Below are the code and all the weights of a small trained network. Each question names an input and a target symbol and asks about switching units off, where a switched-off unit gives its printed mean instead of its output.

import numpy as np


def w(rows, s, z=0):
    codes = np.array(rows[::2]) - 128.0
    scale = np.full(codes.shape[1], s)
    scale[-1] = z or s
    return codes * scale


def norm(h):
    return h / np.sqrt((h * h).mean(-1, keepdims=True) + 1e-5)


def f(y):
    return np.maximum(y, 0)


def softmax(a):
    e = np.exp(a - a.max(-1, keepdims=True))
    return e / e.sum(-1, keepdims=True)


def log_softmax(a):
    a = a - a.max(-1, keepdims=True)
    return a - np.log(np.exp(a).sum(-1, keepdims=True))


def net(x, mask):
    ids = ['ΓΛΠΨαβδεζηθμξστω'.index(c) for c in x.split()]
    T = len(ids)
    res = E[ids] + P[:T]
    r = norm(res)
    for j in range(2):
        rows = slice(2 * j, 2 * j + 2)
        q, k, v = (r @ M[0][rows].T for M in (Q, K, V))
        z = softmax(np.where(np.tri(T) > 0, q @ k.T / 2**0.5, -1e9)) @ v
        o = O[0][rows]
        res = res + np.where(mask[j], z, o[:, -1]) @ o[:, :-1]
    y = f(norm(res) @ A[0][:, :-1].T + A[0][:, -1])
    res = res + np.where(mask[2:10], y, B[0][:, -1]) @ B[0][:, :-1]
    return log_softmax(norm(res)[-1] @ U[:, :-1].T + U[:, -1])


Q, K, V, O, A, B = {}, {}, {}, {}, {}, {}
E = w([
[125,140,97,133],'Γ',
[124,139,99,130],'Λ',
[127,137,100,135],'Π',
[135,120,141,145],'Ψ',
[129,138,94,138],'α',
[141,116,125,139],'β',
[153,125,113,145],'δ',
[140,125,166,140],'ε',
[168,139,140,158],'ζ',
[117,147,189,145],'η',
[101,168,121,138],'θ',
[10,119,161,98],'μ',
[118,120,198,45],'ξ',
[54,52,145,116],'σ',
[202,191,96,98],'τ',
[102,94,29,4],'ω',
],0.022)
P = w([
[185,38,254,239],'0',
[178,62,241,200],'1',
[170,93,187,182],'2',
[162,112,154,164],'3',
[158,127,142,149],'4',
[161,143,110,139],'5',
[153,159,85,116],'6',
[157,167,80,114],'7',
[174,166,83,126],'8',
],0.0091)
Q[0] = w([
[47,100,129,107],'h0',
[169,206,120,242],'h0',
[201,167,160,215],'h1',
[72,4,119,107],'h1',
],0.011)
K[0] = w([
[150,102,160,160],'h0',
[80,128,100,37],'h0',
[100,168,105,97],'h1',
[132,94,160,252],'h1',
],0.014)
V[0] = w([
[140,191,166,178],'h0',
[104,26,70,142],'h0',
[255,137,140,95],'h1',
[48,144,192,75],'h1',
],0.0095)
O[0] = w([
[156,214,155,223,252],'h0',
[59,76,66,131,48],'h0',
[255,117,217,20,155],'h1',
[49,151,191,93,63],'h1',
],0.0097,0.0038)
A[0] = w([
[82,17,55,9,141],'n0',
[177,244,112,103,150],'n1',
[157,188,88,217,110],'n2',
[156,65,217,110,230],'n3',
[162,1,97,179,151],'n4',
[45,48,135,136,255],'n5',
[140,71,70,77,109],'n6',
[159,110,161,175,94],'n7',
],0.01,0.0051)
B[0] = w([
[174,195,6,115,197],'n0',
[110,96,145,138,252],'n1',
[89,135,181,171,254],'n2',
[93,126,128,94,202],'n3',
[82,87,113,97,182],'n4',
[100,192,8,84,170],'n5',
[154,79,80,149,163],'n6',
[128,174,75,112,172],'n7',
],0.012,0.0077)
U = w([
[117,125,123,104,14],'Γ',
[114,131,121,105,1],'Λ',
[93,73,117,122,47],'Π',
[108,110,139,100,20],'Ψ',
[117,78,111,139,18],'α',
[112,88,115,94,130],'β',
[194,43,131,128,110],'δ',
[137,125,144,97,64],'ε',
[177,159,106,100,93],'ζ',
[139,146,137,104,53],'η',
[120,216,137,210,191],'θ',
[55,171,104,88,64],'μ',
[92,146,185,11,238],'ξ',
[48,127,86,60,217],'σ',
[219,232,112,61,190],'τ',
[136,151,106,89,65],'ω',
],0.011,0.0033)

Each question gives the input, a string of symbols that net reads in full, and the target symbol t.
The units are the heads (2 rows each of Q, K, V and O) and the neurons (one row each of A and B). Each row of codes is followed by its name. A weight is (code - 128) times the scale printed after its matrix; where a second scale follows, it is the last column's (O, A, B and U).
mask holds one flag per unit, heads first, then neurons. A switched-off unit (its flag False) gives its mean, the last column of its rows in O or B, instead of its output. The means were averaged over made-up inputs and are rounded, as every weight is.
A unit's drop is (log p(t) with every unit on - log p(t) with that unit switched off) / (log p(t) with every unit on - log p(t) with every unit switched off).
The circuit of an input: a set's keep is (log p(t) with only the set's units on - log p(t) with every unit switched off) / (log p(t) with every unit on - log p(t) with every unit switched off). Starting from all 10 units, units are removed one at a time, each time the one whose removal leaves the highest keep (on an exact tie, the one counted first), for as long as the keep stays at least 0.8.
units of the circuit, in order: the units of the circuit, biggest drop first
top k neurons: the k neurons with the biggest drops, biggest first
heads that matter: for each layer, one digit per head in row order, 1 if its drop is at least 0.15 and else 0, layers parted by /
drop of u: that unit's drop, to one decimal
input α ξ ζ, target ξ: units of the circuit, in order : [h1; n3]
input θ δ δ β τ η, target τ: units of the circuit, in order : [h1]
input β ξ θ Π, target ξ: heads that matter : 11
input θ Π θ θ δ Π α δ Ψ, target δ: heads that matter : 11
input θ Π α δ θ θ θ δ α, target θ: heads that matter : 00
input δ δ α, target δ: units of the circuit, in order : [h1; n0]
input τ Π δ θ ζ θ Γ, target θ: units of the circuit, in order : [n2; n0]
input θ δ θ θ δ θ θ θ δ, target θ: heads that matter : 01
input Π θ Γ θ β θ μ ξ α, target ξ: units of the circuit, in order : [h1; h0; n0; n5]
input θ σ δ Γ α β α δ, target δ: top 2 neurons : [n0; n5]
input θ θ β β δ δ θ δ, target θ: drop of n4 : 0.0
input θ Γ α ξ η, target ξ: drop of n3 : 0.1
input ξ η Π, target ξ: drop of h1 : 0.5
input θ ζ σ ε, target σ: units of the circuit, in order : [h0]
